Below are the code and all the weights of a small trained network. Each question names an input and a target symbol and asks about switching units off, where a switched-off unit gives its printed mean instead of its output.

import numpy as np


def w(rows, s, z=0):
    codes = np.array(rows[::2]) - 128.0
    scale = np.full(codes.shape[1], s)
    scale[-1] = z or s
    return codes * scale


def f(y):
    return np.maximum(y, 0)


def softmax(a):
    e = np.exp(a - a.max(-1, keepdims=True))
    return e / e.sum(-1, keepdims=True)


def log_softmax(a):
    a = a - a.max(-1, keepdims=True)
    return a - np.log(np.exp(a).sum(-1, keepdims=True))


def net(x, mask):
    ids = ['αβγδεηλξπστω'.index(c) for c in x.split()]
    T = len(ids)
    res = E[ids] + P[:T]
    q, k, v = (res @ M[0].T for M in (Q, K, V))
    z = softmax(np.where(np.tri(T) > 0, q @ k.T / 4**0.5, -1e9)) @ v
    res = res + np.where(mask[0], z, O[0][:, -1]) @ O[0][:, :-1]
    y = f(res @ A[0][:, :-1].T + A[0][:, -1])
    res = res + np.where(mask[1:13], y, B[0][:, -1]) @ B[0][:, :-1]
    return log_softmax(res[-1] @ U[:, :-1].T + U[:, -1])


Q, K, V, O, A, B = {}, {}, {}, {}, {}, {}
E = w([
[160,104,123,96],'α',
[213,85,107,215],'β',
[150,126,120,108],'γ',
[101,136,106,87],'δ',
[151,48,110,76],'ε',
[165,165,222,29],'η',
[158,116,116,109],'λ',
[94,144,14,167],'ξ',
[125,172,131,226],'π',
[30,229,3,105],'σ',
[96,46,97,54],'τ',
[96,87,93,65],'ω',
],0.015)
P = w([
[210,238,216,144],'0',
[27,5,111,89],'1',
[16,5,114,81],'2',
[23,5,108,79],'3',
[42,2,100,75],'4',
[52,10,78,71],'5',
[49,5,87,71],'6',
[72,32,73,69],'7',
],0.007)
Q[0] = w([
[86,114,159,17],'H0',
[211,82,184,58],'H0',
[105,196,36,254],'H0',
[134,42,34,60],'H0',
],0.0096)
K[0] = w([
[157,247,143,92],'H0',
[189,143,205,97],'H0',
[73,94,79,173],'H0',
[194,224,102,190],'H0',
],0.013)
V[0] = w([
[120,74,219,45],'H0',
[19,168,101,25],'H0',
[242,234,248,155],'H0',
[88,255,121,182],'H0',
],0.0083)
O[0] = w([
[154,162,224,54,87],'H0',
[37,197,163,64,254],'H0',
[255,180,101,95,92],'H0',
[120,223,8,98,213],'H0',
],0.0092,0.0065)
A[0] = w([
[121,63,64,144,25],'N0',
[35,180,114,79,2],'N1',
[95,165,181,222,138],'N2',
[111,191,188,222,130],'N3',
[56,137,75,129,102],'N4',
[49,58,147,87,165],'N5',
[121,130,161,254,142],'N6',
[200,70,163,175,209],'N7',
[156,118,69,193,57],'N8',
[213,131,165,183,62],'N9',
[56,192,157,103,36],'N10',
[51,155,95,96,215],'N11',
],0.0097,0.008)
B[0] = w([
[135,184,135,193,150],'N0',
[145,41,54,71,226],'N1',
[173,157,2,100,153],'N2',
[227,143,56,140,138],'N3',
[186,120,152,137,225],'N4',
[132,182,190,184,224],'N5',
[202,148,64,45,148],'N6',
[59,26,87,124,158],'N7',
[99,187,195,150,145],'N8',
[48,112,113,107,144],'N9',
[223,88,92,99,195],'N10',
[62,176,168,161,254],'N11',
],0.0096,0.024)
U = w([
[164,91,116,68,122],'α',
[157,62,95,183,45],'β',
[183,118,105,80,181],'γ',
[135,202,132,64,189],'δ',
[114,65,167,102,139],'ε',
[210,159,163,7,73],'η',
[187,101,110,91,177],'λ',
[122,170,127,191,133],'ξ',
[242,162,66,159,60],'π',
[47,171,69,36,1],'σ',
[92,130,192,124,143],'τ',
[95,169,166,90,195],'ω',
],0.011,0.008)

Each question gives the input, a string of symbols that net reads in full, and the target symbol t.
The units are the heads (4 rows each of Q, K, V and O) and the neurons (one row each of A and B). Each row of codes is followed by its name. A weight is (code - 128) times the scale printed after its matrix; where a second scale follows, it is the last column's (O, A, B and U).
mask holds one flag per unit, heads first, then neurons. A switched-off unit (its flag False) gives its mean, the last column of its rows in O or B, instead of its output. The means were averaged over made-up inputs and are rounded, as every weight is.
A unit's drop is (log p(t) with every unit on - log p(t) with that unit switched off) / (log p(t) with every unit on - log p(t) with every unit switched off).
The circuit of an input: a set's keep is (log p(t) with only the set's units on - log p(t) with every unit switched off) / (log p(t) with every unit on - log p(t) with every unit switched off). Starting from the 12 units with the biggest drops (on a tie, the unit counted first), units are removed one at a time, each time the one whose removal leaves the highest keep (on an exact tie, the one counted first), for as long as the keep stays at least 0.8.
units of the circuit, in order: the units of the circuit, biggest drop first
unit that matters most: the unit with the biggest drop
top k neurons: the k neurons with the biggest drops, biggest first
drop when u is switched off: that unit's drop, to one decimal
input σ σ σ γ ξ λ ε β, target β: top 2 neurons	(N7; N11)
input τ ε ξ λ ω ε β δ, target τ: units of the circuit, in order	(H0; N1)
input σ π σ σ ξ π δ ξ, target ξ: top 2 neurons	(N5; N11)
input τ ε ε, target τ: units of the circuit, in order	(N1; H0)
input β σ η ω α, target β: units of the circuit, in order	(H0; N7)
input τ η π, target π: unit that matters most	N6
input ξ ω ε λ, target ξ: units of the circuit, in order	(H0; N1; N10)
input ξ σ ω γ β ξ η ε, target ξ: units of the circuit, in order	(H0; N1; N10)
input τ γ ω σ σ δ δ, target τ: units of the circuit, in order	(N5; H0)
input ω η ω, target ω: units of the circuit, in order	(N1; N10; H0)
input ε λ π λ σ λ τ π, target π: top 4 neurons	(N3; N2; N6; N5)
input ε δ γ, target ε: units of the circuit, in order	(H0; N7; N10)
input η η η η λ α, target η: top 2 neurons	(N11; N1)
input π τ ξ β σ α τ ε, target π: top neuron	(N11)
input σ ε ω ε τ, target σ: top 2 neurons	(N1; N11)
input σ δ δ, target σ: top 2 neurons	(N11; N1)
input ξ η α λ α γ, target ξ: top 2 neurons	(N1; N10)
input τ ξ β ω, target τ: drop when N8 is switched off	0.0
input σ β τ π η η γ, target σ: drop when N5 is switched off	0.1
input η γ λ η δ, target η: drop when N11 is switched off	0.1
